Here is a tiny trained network, its code and every weight. The questions are about switching its units off for an input and a target symbol, where a switched-off unit gives its printed mean instead of its output.

import numpy as np


def w(rows, s, z=0):
    codes = np.array(rows[::2]) - 128.0
    scale = np.full(codes.shape[1], s)
    scale[-1] = z or s
    return codes * scale


def norm(h):
    return h / np.sqrt((h * h).mean(-1, keepdims=True) + 1e-5)


def f(y):
    return np.maximum(y, 0)


def softmax(a):
    e = np.exp(a - a.max(-1, keepdims=True))
    return e / e.sum(-1, keepdims=True)


def log_softmax(a):
    a = a - a.max(-1, keepdims=True)
    return a - np.log(np.exp(a).sum(-1, keepdims=True))


def net(x, mask):
    ids = ['γδζλτφψ'.index(c) for c in x.split()]
    T = len(ids)
    res = E[ids] + P[:T]
    r = norm(res)
    for j in range(2):
        rows = slice(2 * j, 2 * j + 2)
        q, k, v = (r @ M[0][rows].T for M in (Q, K, V))
        z = softmax(np.where(np.tri(T) > 0, q @ k.T / 2**0.5, -1e9)) @ v
        o = O[0][rows]
        res = res + np.where(mask[j], z, o[:, -1]) @ o[:, :-1]
    y = f(norm(res) @ A[0][:, :-1].T + A[0][:, -1])
    res = res + np.where(mask[2:6], y, B[0][:, -1]) @ B[0][:, :-1]
    return log_softmax(norm(res)[-1] @ U[:, :-1].T + U[:, -1])


Q, K, V, O, A, B = {}, {}, {}, {}, {}, {}
E = w([
[178,93,135,142,121],'γ',
[67,106,137,131,101],'δ',
[213,127,86,75,55],'ζ',
[86,84,108,155,50],'λ',
[106,62,161,97,116],'τ',
[170,137,83,166,113],'φ',
[5,82,27,195,122],'ψ',
],0.013)
P = w([
[50,113,61,30,228],'0',
[207,132,178,129,88],'1',
[170,113,139,176,112],'2',
[121,1,183,103,134],'3',
[138,114,156,155,85],'4',
[40,111,151,143,35],'5',
[164,76,186,126,73],'6',
[126,52,131,86,51],'7',
[201,90,204,114,96],'8',
[122,4,151,153,110],'9',
[156,136,119,139,46],'10',
],0.0056)
Q[0] = w([
[105,165,98,166,229],'head 0',
[114,244,110,74,195],'head 0',
[119,236,184,122,113],'head 1',
[144,182,175,185,175],'head 1',
],0.011)
K[0] = w([
[93,106,124,171,72],'head 0',
[178,168,255,228,50],'head 0',
[76,87,176,143,36],'head 1',
[219,218,186,220,72],'head 1',
],0.0072)
V[0] = w([
[86,138,52,158,53],'head 0',
[147,109,43,227,214],'head 0',
[2,177,166,214,158],'head 1',
[82,61,148,31,182],'head 1',
],0.0083)
O[0] = w([
[74,122,185,63,140,254],'head 0',
[198,183,109,56,92,217],'head 0',
[155,154,181,137,230,125],'head 1',
[255,174,141,231,141,233],'head 1',
],0.0081,0.0052)
A[0] = w([
[78,150,174,59,98,229],'neuron 0',
[194,139,138,93,3,245],'neuron 1',
[178,154,131,53,80,242],'neuron 2',
[123,110,154,35,131,35],'neuron 3',
],0.005,0.0013)
B[0] = w([
[139,129,198,124,153,182],'neuron 0',
[105,40,130,79,173,254],'neuron 1',
[115,2,158,21,156,207],'neuron 2',
[52,179,134,182,122,161],'neuron 3',
],0.0088,0.0058)
U = w([
[225,61,96,149,16,146],'γ',
[168,87,183,226,203,117],'δ',
[54,56,123,145,37,243],'ζ',
[86,48,255,176,106,31],'λ',
[200,93,138,245,117,46],'τ',
[116,216,136,29,30,45],'φ',
[102,114,145,75,242,253],'ψ',
],0.006,0.0015)

Each question gives the input, a string of symbols that net reads in full, and the target symbol t.
The units are the heads (2 rows each of Q, K, V and O) and the neurons (one row each of A and B). Each row of codes is followed by its name. A weight is (code - 128) times the scale printed after its matrix; where a second scale follows, it is the last column's (O, A, B and U).
mask holds one flag per unit, heads first, then neurons. A switched-off unit (its flag False) gives its mean, the last column of its rows in O or B, instead of its output. The means were averaged over made-up inputs and are rounded, as every weight is.
A unit's drop is (log p(t) with every unit on - log p(t) with that unit switched off) / (log p(t) with every unit on - log p(t) with every unit switched off).
The circuit of an input: a set's keep is (log p(t) with only the set's units on - log p(t) with every unit switched off) / (log p(t) with every unit on - log p(t) with every unit switched off). Starting from all 6 units, units are removed one at a time, each time the one whose removal leaves the highest keep (on an exact tie, the one counted first), for as long as the keep stays at least 0.8.
circuit, biggest first: the units of the circuit, biggest drop first
k most important neurons: the k neurons with the biggest drops, biggest first
drop of u: that unit's drop, to one decimal
input γ δ ψ γ φ τ γ ψ δ φ τ, target γ: circuit, biggest first -> [head 0]
input δ λ δ ψ δ, target δ: circuit, biggest first -> [head 1; neuron 2]
input γ γ ζ δ, target γ: circuit, biggest first -> [head 1; head 0]
input ψ φ ψ ψ ψ φ ζ ψ ψ ζ ζ, target ψ: circuit, biggest first -> [head 1; neuron 1]
input δ δ δ γ τ τ, target δ: circuit, biggest first -> [head 1; head 0]
input τ λ δ ψ ζ φ δ φ λ, target τ: circuit, biggest first -> [head 0; head 1]
input γ τ γ τ, target γ: circuit, biggest first -> [head 1; head 0]
input δ ζ ψ τ, target δ: 2 most important neurons -> [neuron 2; neuron 1]
input ψ γ ψ, target ψ: circuit, biggest first -> [head 1; head 0]
input δ ψ λ ψ ψ, target δ: drop of neuron 2 -> 0.2
input δ δ λ, target δ: drop of head 1 -> 0.7
input ψ γ ψ δ ζ ψ φ φ, target ψ: drop of head 1 -> 0.3
